Below is a small trained network, with its code and all its weights. Each question gives an input and a class and asks what happens when units are switched off, that is, made to give their printed mean instead of their output.

import numpy as np


def w(rows, s, z=0):
    codes = np.array(rows[::2]) - 128.0
    scale = np.full(codes.shape[1], s)
    scale[-1] = z or s
    return codes * scale


def f(y):
    return y / 2 * (1 + np.tanh(0.7978845608 * (y + 0.044715 * y**3)))


def log_softmax(a):
    a = a - a.max(-1, keepdims=True)
    return a - np.log(np.exp(a).sum(-1, keepdims=True))


def net(x, mask):
    res = np.array(x, float).reshape(1, 3) / 4 @ E
    y = f(res @ A[0][:, :-1].T + A[0][:, -1])
    res = res + np.where(mask, y, B[0][:, -1]) @ B[0][:, :-1]
    return log_softmax(res[-1] @ U[:, :-1].T + U[:, -1])


A, B = {}, {}
E = w([
[168,166,133,109,212,1,96,238],'x0',
[72,61,42,71,221,162,251,190],'x1',
[57,155,28,81,24,231,50,235],'x2',
],0.0087)
A[0] = w([
[191,99,157,120,89,119,111,151,53],'n1',
[185,229,157,253,91,104,131,123,43],'n2',
[157,142,203,157,182,87,208,83,87],'n3',
[141,196,221,154,77,93,90,74,92],'n4',
[129,7,159,162,38,211,176,31,129],'n5',
[169,92,120,130,203,9,54,224,52],'n6',
[110,85,126,56,224,161,240,135,89],'n7',
[113,103,80,111,162,200,147,215,156],'n8',
[117,135,165,164,160,58,62,255,5],'n9',
[156,142,125,173,55,129,24,154,102],'n10',
[152,75,214,146,148,77,198,60,56],'n11',
],0.0086,0.0032)
B[0] = w([
[154,105,66,165,163,116,122,146,138],'n1',
[182,79,41,147,148,74,179,245,201],'n2',
[86,254,187,75,61,64,227,116,229],'n3',
[213,114,63,197,181,117,105,165,227],'n4',
[63,26,193,141,206,153,45,63,253],'n5',
[79,86,200,135,253,196,56,148,223],'n6',
[237,85,71,220,165,102,194,196,234],'n7',
[141,184,88,135,23,52,181,97,207],'n8',
[70,119,220,157,188,237,25,128,193],'n9',
[168,171,67,121,71,34,176,217,206],'n10',
[78,238,171,42,28,146,141,144,234],'n11',
],0.0077,0.012)
U = w([
[243,49,3,243,181,8,190,127,12],'0',
[45,22,200,178,220,205,35,42,116],'1',
[56,205,102,1,17,92,135,157,252],'2',
],0.006,0.002)

Each question gives the input, the list of numbers given to net, and the class t.
The units are the neurons (one row each of A and B). Each row of codes is followed by its name. A weight is (code - 128) times the scale printed after its matrix; where a second scale follows, it is the last column's (A, B and U).
mask holds one flag per neuron, in row order. A switched-off neuron (its flag False) gives its mean, the last column of its row in B, instead of its output. The means were averaged over made-up inputs and are rounded, as every weight is.
A unit's drop is (log p(t) with every unit on - log p(t) with that unit switched off) / (log p(t) with every unit on - log p(t) with every unit switched off).
The circuit of an input: a set's keep is (log p(t) with only the set's units on - log p(t) with every unit switched off) / (log p(t) with every unit on - log p(t) with every unit switched off). Starting from all 11 units, units are removed one at a time, each time the one whose removal leaves the highest keep (on an exact tie, the one counted first), for as long as the keep stays at least 0.8.
circuit, biggest first: the units of the circuit, biggest drop first
unit that matters most: the unit with the biggest drop
top k neurons: the k neurons with the biggest drops, biggest first
drop when u is switched off: that unit's drop, to one decimal
input [-7,-8,1], class 0: unit that matters most -> n10
input [8,-1,-8], class 1: top 2 neurons -> (n6 n9)
input [-3,-4,-5], class 2: top 3 neurons -> (n11 n7 n3)
input [-3,6,6], class 0: top 4 neurons -> (n11 n7 n3 n9)
input [-6,-7,-4], class 0: top 2 neurons -> (n4 n2)
input [-6,-8,-2], class 0: top 2 neurons -> (n2 n4)
input [7,-6,3], class 1: top 4 neurons -> (n9 n6 n7 n8)
input [-2,1,2], class 1: top 3 neurons -> (n3 n11 n10)
input [1,8,7], class 0: top 2 neurons -> (n7 n11)
input [1,4,-6], class 2: top 3 neurons -> (n11 n3 n4)
input [7,-7,6], class 0: top 2 neurons -> (n10 n5)
input [5,4,-7], class 2: top 3 neurons -> (n3 n11 n5)
input [-1,-3,-5], class 2: top 2 neurons -> (n11 n7)
input [-8,-3,8], class 1: circuit, biggest first -> (n5)
input [-4,-4,-6], class 2: top 4 neurons -> (n11 n3 n7 n6)
input [-8,-5,8], class 1: drop when n10 is switched off -> -0.1
input [-4,4,3], class 0: drop when n8 is switched off -> 1.4
input [4,5,-8], class 2: drop when n3 is switched off -> 0.4
input [-7,3,4], class 1: drop when n5 is switched off -> 0.7
input [7,4,-5], class 1: circuit, biggest first -> (n6)
